Below is a small trained network, with its code and all its weights. Each question gives an input and a target symbol and asks what happens when units are switched off, that is, made to give their printed mean instead of their output.

import numpy as np


def w(rows, s, z=0):
    codes = np.array(rows[::2]) - 128.0
    scale = np.full(codes.shape[1], s)
    scale[-1] = z or s
    return codes * scale


def f(y):
    return np.maximum(y, 0)


def softmax(a):
    e = np.exp(a - a.max(-1, keepdims=True))
    return e / e.sum(-1, keepdims=True)


def log_softmax(a):
    a = a - a.max(-1, keepdims=True)
    return a - np.log(np.exp(a).sum(-1, keepdims=True))


def net(x, mask):
    ids = ['ΔΦελμψ'.index(c) for c in x.split()]
    T = len(ids)
    res = E[ids] + P[:T]
    q, k, v = (res @ M[0].T for M in (Q, K, V))
    z = softmax(np.where(np.tri(T) > 0, q @ k.T / 2**0.5, -1e9)) @ v
    res = res + np.where(mask[0], z, O[0][:, -1]) @ O[0][:, :-1]
    y = f(res @ A[0][:, :-1].T + A[0][:, -1])
    res = res + np.where(mask[1:13], y, B[0][:, -1]) @ B[0][:, :-1]
    return log_softmax(res[-1] @ U[:, :-1].T + U[:, -1])


Q, K, V, O, A, B = {}, {}, {}, {}, {}, {}
E = w([
[183,129,87,212,43,122,55],'Δ',
[2,120,92,97,70,95,101],'Φ',
[100,140,127,84,109,25,87],'ε',
[210,242,66,107,107,41,168],'λ',
[138,72,150,170,111,122,47],'μ',
[82,71,129,155,238,171,156],'ψ',
],0.017)
P = w([
[171,148,134,119,154,160,157],'0',
[159,117,55,162,168,130,96],'1',
[140,179,112,139,148,138,62],'2',
[133,87,180,181,74,136,219],'3',
[93,36,54,150,148,41,101],'4',
[135,223,175,92,142,152,49],'5',
[92,161,250,233,123,84,215],'6',
[121,72,138,125,130,90,103],'7',
[155,146,159,114,77,173,79],'8',
],0.015)
Q[0] = w([
[123,82,160,188,122,97,248],'h1',
[122,42,90,119,128,74,88],'h1',
],0.014)
K[0] = w([
[134,74,7,127,181,77,69],'h1',
[116,173,143,116,153,145,80],'h1',
],0.017)
V[0] = w([
[56,198,77,61,98,168,254],'h1',
[59,18,146,61,195,164,128],'h1',
],0.0081)
O[0] = w([
[132,66,132,150,121,8,177,133],'h1',
[102,72,83,70,53,158,176,2],'h1',
],0.014,0.0035)
A[0] = w([
[35,182,123,229,83,133,102,200],'n1',
[105,55,90,64,82,115,102,84],'n2',
[138,134,72,141,99,24,230,148],'n3',
[62,100,202,154,63,81,43,64],'n4',
[115,55,158,120,32,109,54,254],'n5',
[128,78,79,33,63,196,47,101],'n6',
[31,77,212,176,73,144,63,161],'n7',
[185,83,63,68,185,194,242,251],'n8',
[136,73,142,73,154,190,90,91],'n9',
[168,166,254,124,83,186,212,197],'n10',
[84,48,162,187,112,44,116,53],'n11',
[87,244,106,198,234,156,156,65],'n12',
],0.0082,0.005)
B[0] = w([
[103,137,215,123,240,58,95,244],'n1',
[200,108,156,114,124,117,137,194],'n2',
[73,136,111,82,132,230,94,251],'n3',
[192,127,107,220,79,183,219,223],'n4',
[155,158,33,20,234,96,112,232],'n5',
[153,78,169,151,16,38,65,190],'n6',
[168,71,22,154,143,115,156,230],'n7',
[35,108,211,115,207,160,218,170],'n8',
[2,223,17,180,44,61,109,154],'n9',
[133,147,91,99,142,7,66,172],'n10',
[107,166,135,220,25,220,163,236],'n11',
[213,63,137,91,19,229,169,250],'n12',
],0.0065,0.012)
U = w([
[132,82,164,100,175,210,83,200],'Δ',
[195,214,2,116,95,193,211,123],'Φ',
[128,178,109,106,232,44,86,253],'ε',
[118,187,120,198,78,111,131,68],'λ',
[104,164,116,138,59,121,48,47],'μ',
[186,59,145,76,88,96,97,69],'ψ',
],0.0066,0.005)

Each question gives the input, a string of symbols that net reads in full, and the target symbol t.
The units are the heads (2 rows each of Q, K, V and O) and the neurons (one row each of A and B). Each row of codes is followed by its name. A weight is (code - 128) times the scale printed after its matrix; where a second scale follows, it is the last column's (O, A, B and U).
mask holds one flag per unit, heads first, then neurons. A switched-off unit (its flag False) gives its mean, the last column of its rows in O or B, instead of its output. The means were averaged over made-up inputs and are rounded, as every weight is.
A unit's drop is (log p(t) with every unit on - log p(t) with that unit switched off) / (log p(t) with every unit on - log p(t) with every unit switched off).
The circuit of an input: a set's keep is (log p(t) with only the set's units on - log p(t) with every unit switched off) / (log p(t) with every unit on - log p(t) with every unit switched off). Starting from the 12 units with the biggest drops (on a tie, the unit counted first), units are removed one at a time, each time the one whose removal leaves the highest keep (on an exact tie, the one counted first), for as long as the keep stays at least 0.8.
units of the circuit, in order: the units of the circuit, biggest drop first
unit that matters most: the unit with the biggest drop
k most important neurons: the k neurons with the biggest drops, biggest first
drop when u is switched off: that unit's drop, to one decimal
input μ Δ ε Φ μ λ ε, target μ: units of the circuit, in order => [h1, n6, n10]
input ε Φ Φ ε μ, target Φ: units of the circuit, in order => [n11, h1, n5, n4]
input ε Φ ψ ε Φ Φ Φ ε λ, target ε: most important neuron => [n12]
input ψ ε μ ψ Φ Φ Δ Φ ε, target Δ: units of the circuit, in order => [h1, n12]
input ε Φ λ λ μ, target λ: 2 most important neurons => [n11, n4]
input Δ Φ λ λ λ μ λ ε Φ, target λ: units of the circuit, in order => [h1, n4, n11]
input Φ Δ Δ Δ Δ Φ Φ, target Δ: units of the circuit, in order => [h1, n1]
input μ λ Δ, target μ: 2 most important neurons => [n6, n9]
input Φ Φ λ λ λ μ Φ λ ε, target Φ: 2 most important neurons => [n1, n4]
input Φ μ λ Φ Φ Φ ε Φ ε, target ε: units of the circuit, in order => [n12, n11]
input ε ψ ε Φ Φ, target ε: 2 most important neurons => [n1, n12]
input Φ λ ψ ψ Φ Δ, target ψ: units of the circuit, in order => [h1, n6]
input μ ε λ μ Φ Φ ψ Δ ε, target ψ: 3 most important neurons => [n6, n11, n2]
input λ Φ Φ λ Δ, target Φ: 4 most important neurons => [n11, n5, n6, n4]
input ε ψ Δ ε λ Φ λ, target ε: unit that matters most => n10
input Φ λ λ ε Φ, target λ: units of the circuit, in order => [h1, n11, n4]
input Δ λ ε, target Δ: units of the circuit, in order => [h1, n12, n1]
input ψ λ Φ μ ε, target Φ: 2 most important neurons => [n11, n1]
input ε λ ε Φ ε Φ ε, target ε: drop when n10 is switched off => 0.3
input λ λ ε, target λ: drop when h1 is switched off => 1.5
input ψ λ ε, target ψ: drop when n6 is switched off => 0.4
input Φ μ Δ ψ μ Φ λ Φ, target Φ: drop when n3 is switched off => 0.0
